Below are the code and all the weights of a small trained network. Each question names an input and a class and asks about switching units off, where a switched-off unit gives its printed mean instead of its output.

import numpy as np


def w(rows, s, z=0):
    codes = np.array(rows[::2]) - 128.0
    scale = np.full(codes.shape[1], s)
    scale[-1] = z or s
    return codes * scale


def f(y):
    return np.maximum(y, 0)


def log_softmax(a):
    a = a - a.max(-1, keepdims=True)
    return a - np.log(np.exp(a).sum(-1, keepdims=True))


def net(x, mask):
    res = np.array(x, float).reshape(1, 3) / 4 @ E
    y = f(res @ A[0][:, :-1].T + A[0][:, -1])
    res = res + np.where(mask, y, B[0][:, -1]) @ B[0][:, :-1]
    return log_softmax(res[-1] @ U[:, :-1].T + U[:, -1])


A, B = {}, {}
E = w([
[113,238,248,240],'x0',
[227,187,198,80],'x1',
[86,87,240,52],'x2',
],0.011)
A[0] = w([
[184,176,128,101,79],'N0',
[168,164,89,148,155],'N1',
[68,118,148,102,143],'N2',
[216,117,191,115,76],'N3',
[119,112,123,28,141],'N4',
[55,160,132,166,59],'N5',
[196,172,146,35,112],'N6',
[201,201,146,68,6],'N7',
[111,163,163,159,110],'N8',
[73,135,194,39,148],'N9',
[94,66,138,193,43],'N10',
[86,125,103,151,62],'N11',
[157,119,82,119,147],'N12',
[89,165,163,125,129],'N13',
[139,110,180,92,186],'N14',
[170,88,110,1,160],'N15',
[158,135,170,191,158],'N16',
[106,195,158,138,128],'N17',
[111,52,104,195,29],'N18',
[202,174,60,184,184],'N19',
[184,111,57,180,187],'N20',
[122,120,78,75,212],'N21',
[94,114,199,67,178],'N22',
[21,75,136,157,83],'N23',
[107,88,57,97,129],'N24',
[203,107,159,119,97],'N25',
[187,66,103,63,100],'N26',
[103,81,195,80,213],'N27',
[160,145,143,105,59],'N28',
[110,82,116,127,78],'N29',
[105,99,162,124,141],'N30',
[45,162,138,215,119],'N31',
[161,101,107,30,96],'N32',
[165,174,151,178,135],'N33',
[95,162,232,160,105],'N34',
[192,156,139,96,36],'N35',
[191,129,164,142,79],'N36',
],0.013,0.0018)
B[0] = w([
[161,168,75,94,173],'N0',
[26,199,137,192,174],'N1',
[72,194,68,189,166],'N2',
[142,160,98,77,189],'N3',
[130,106,157,134,208],'N4',
[126,97,157,46,169],'N5',
[145,132,54,86,206],'N6',
[177,145,103,91,196],'N7',
[142,69,169,106,174],'N8',
[18,176,140,214,206],'N9',
[189,157,95,61,162],'N10',
[158,202,90,71,154],'N11',
[93,97,187,164,174],'N12',
[129,50,144,127,165],'N13',
[120,182,125,152,177],'N14',
[132,90,174,156,250],'N15',
[149,85,147,147,182],'N16',
[131,98,163,92,180],'N17',
[194,147,88,112,171],'N18',
[29,204,172,229,211],'N19',
[88,156,175,190,198],'N20',
[129,118,148,125,196],'N21',
[85,152,108,172,199],'N22',
[231,200,1,49,189],'N23',
[143,94,131,117,211],'N24',
[172,181,70,83,169],'N25',
[112,70,180,112,220],'N26',
[70,199,110,206,200],'N27',
[150,158,87,82,154],'N28',
[202,86,122,132,162],'N29',
[48,191,65,206,158],'N30',
[142,79,112,76,201],'N31',
[138,81,172,132,219],'N32',
[153,72,210,134,188],'N33',
[147,75,194,137,215],'N34',
[221,177,114,91,173],'N35',
[150,146,138,100,167],'N36',
],0.0071,0.016)
U = w([
[31,249,117,232,254],'0',
[147,39,183,109,18],'1',
[199,242,37,40,74],'2',
],0.014,0.00081)

Each question gives the input, the list of numbers given to net, and the class t.
The units are the neurons (one row each of A and B). Each row of codes is followed by its name. A weight is (code - 128) times the scale printed after its matrix; where a second scale follows, it is the last column's (A, B and U).
mask holds one flag per neuron, in row order. A switched-off neuron (its flag False) gives its mean, the last column of its row in B, instead of its output. The means were averaged over made-up inputs and are rounded, as every weight is.
A unit's drop is (log p(t) with every unit on - log p(t) with that unit switched off) / (log p(t) with every unit on - log p(t) with every unit switched off).
most important unit: the unit with the biggest drop
top k neurons: the k neurons with the biggest drops, biggest first
drop when u is switched off: that unit's drop, to one decimal
input [-4,5,-6], class 0: most important unit => N19
input [-6,-5,-5], class 1: top 2 neurons => (N24, N9)
input [-6,-3,6], class 0: top 2 neurons => (N27, N9)
input [0,6,-7], class 0: top 2 neurons => (N19, N1)
input [-7,3,-6], class 1: top 3 neurons => (N26, N9, N27)
input [3,3,-1], class 1: top 2 neurons => (N23, N33)
input [-6,5,7], class 0: top 2 neurons => (N9, N27)
input [1,7,6], class 2: top 2 neurons => (N6, N19)
input [-8,5,8], class 0: top 3 neurons => (N9, N27, N22)
input [8,-5,6], class 1: drop when N34 is switched off => 0.2
input [6,8,4], class 2: drop when N3 is switched off => 0.1
input [6,5,2], class 1: drop when N34 is switched off => 0.3
